Below are the code and all the weights of a small trained network. Each question names an input and a target symbol and asks about switching units off, where a switched-off unit gives its printed mean instead of its output.

import numpy as np


def w(rows, s, z=0):
    codes = np.array(rows[::2]) - 128.0
    scale = np.full(codes.shape[1], s)
    scale[-1] = z or s
    return codes * scale


def norm(h):
    return h / np.sqrt((h * h).mean(-1, keepdims=True) + 1e-5)


def f(y):
    return np.maximum(y, 0)


def softmax(a):
    e = np.exp(a - a.max(-1, keepdims=True))
    return e / e.sum(-1, keepdims=True)


def log_softmax(a):
    a = a - a.max(-1, keepdims=True)
    return a - np.log(np.exp(a).sum(-1, keepdims=True))


def net(x, mask):
    ids = ['ΛΣΩαβγδεθξπτφψ'.index(c) for c in x.split()]
    T = len(ids)
    res = E[ids] + P[:T]
    r = norm(res)
    for j in range(2):
        rows = slice(2 * j, 2 * j + 2)
        q, k, v = (r @ M[0][rows].T for M in (Q, K, V))
        z = softmax(np.where(np.tri(T) > 0, q @ k.T / 2**0.5, -1e9)) @ v
        o = O[0][rows]
        res = res + np.where(mask[j], z, o[:, -1]) @ o[:, :-1]
    y = f(norm(res) @ A[0][:, :-1].T + A[0][:, -1])
    res = res + np.where(mask[2:6], y, B[0][:, -1]) @ B[0][:, :-1]
    return log_softmax(norm(res)[-1] @ U[:, :-1].T + U[:, -1])


Q, K, V, O, A, B = {}, {}, {}, {}, {}, {}
E = w([
[170,219,78],'Λ',
[243,30,136],'Σ',
[123,57,130],'Ω',
[83,187,130],'α',
[100,226,107],'β',
[185,28,158],'γ',
[206,253,192],'δ',
[133,225,104],'ε',
[103,188,82],'θ',
[118,211,88],'ξ',
[149,88,79],'π',
[103,195,105],'τ',
[148,59,76],'φ',
[108,204,242],'ψ',
],0.0043)
P = w([
[111,111,110],'0',
[142,142,254],'1',
[132,151,29],'2',
[55,112,128],'3',
[154,133,127],'4',
[104,114,107],'5',
[120,129,144],'6',
],0.0086)
Q[0] = w([
[105,255,56],'H0',
[38,157,221],'H0',
[99,88,149],'H1',
[68,134,73],'H1',
],0.0054)
K[0] = w([
[223,34,195],'H0',
[173,64,8],'H0',
[215,112,41],'H1',
[255,149,154],'H1',
],0.0039)
V[0] = w([
[59,239,149],'H0',
[186,205,143],'H0',
[79,93,253],'H1',
[24,92,91],'H1',
],0.014)
O[0] = w([
[59,171,115,255],'H0',
[65,95,152,194],'H0',
[113,94,7,205],'H1',
[133,239,93,99],'H1',
],0.014,0.007)
A[0] = w([
[76,164,202,253],'N0',
[180,188,2,138],'N1',
[105,4,49,83],'N2',
[203,131,127,50],'N3',
],0.008,0.0024)
B[0] = w([
[187,150,121,246],'N0',
[225,149,54,220],'N1',
[166,3,78,254],'N2',
[129,173,123,143],'N3',
],0.0067,0.0046)
U = w([
[109,126,245,146],'Λ',
[213,44,172,235],'Σ',
[213,159,85,45],'Ω',
[125,208,89,95],'α',
[104,169,154,3],'β',
[204,101,123,61],'γ',
[43,27,204,164],'δ',
[94,148,199,109],'ε',
[140,161,159,24],'θ',
[132,155,181,36],'ξ',
[172,150,153,19],'π',
[129,185,150,28],'τ',
[201,149,138,104],'φ',
[74,102,14,229],'ψ',
],0.012,0.0043)

Each question gives the input, a string of symbols that net reads in full, and the target symbol t.
The units are the heads (2 rows each of Q, K, V and O) and the neurons (one row each of A and B). Each row of codes is followed by its name. A weight is (code - 128) times the scale printed after its matrix; where a second scale follows, it is the last column's (O, A, B and U).
mask holds one flag per unit, heads first, then neurons. A switched-off unit (its flag False) gives its mean, the last column of its rows in O or B, instead of its output. The means were averaged over made-up inputs and are rounded, as every weight is.
A unit's drop is (log p(t) with every unit on - log p(t) with that unit switched off) / (log p(t) with every unit on - log p(t) with every unit switched off).
top k neurons: the k neurons with the biggest drops, biggest first
heads that matter: for each layer, one digit per head in row order, 1 if its drop is at least 0.15 and else 0, layers parted by /
drop of u: that unit's drop, to one decimal
input Σ δ Λ ε, target Σ: heads that matter	10
input Σ ψ ψ ψ Σ φ ψ, target Σ: heads that matter	10
input δ α ψ δ Σ, target δ: heads that matter	11
input δ ψ ψ ψ τ δ δ, target δ: heads that matter	01
input δ ψ ψ Σ δ Λ, target δ: heads that matter	01
input Λ δ β, target δ: heads that matter	11
input Λ Λ Σ δ, target Λ: heads that matter	01
input δ Λ ψ γ Λ τ, target δ: heads that matter	01
input δ ψ Σ α, target δ: top neuron	[N1]
input Λ Σ ψ Σ, target Λ: top 2 neurons	[N2 N0]
input δ α Ω, target δ: drop of N0	0.0
input Σ ξ θ, target Σ: drop of H1	0.3
input Σ φ Σ δ, target Σ: drop of H0	0.9
input Σ ψ ψ α β Σ ψ, target Σ: drop of H0	1.1
input Σ ψ α γ, target Σ: top neuron	[N2]
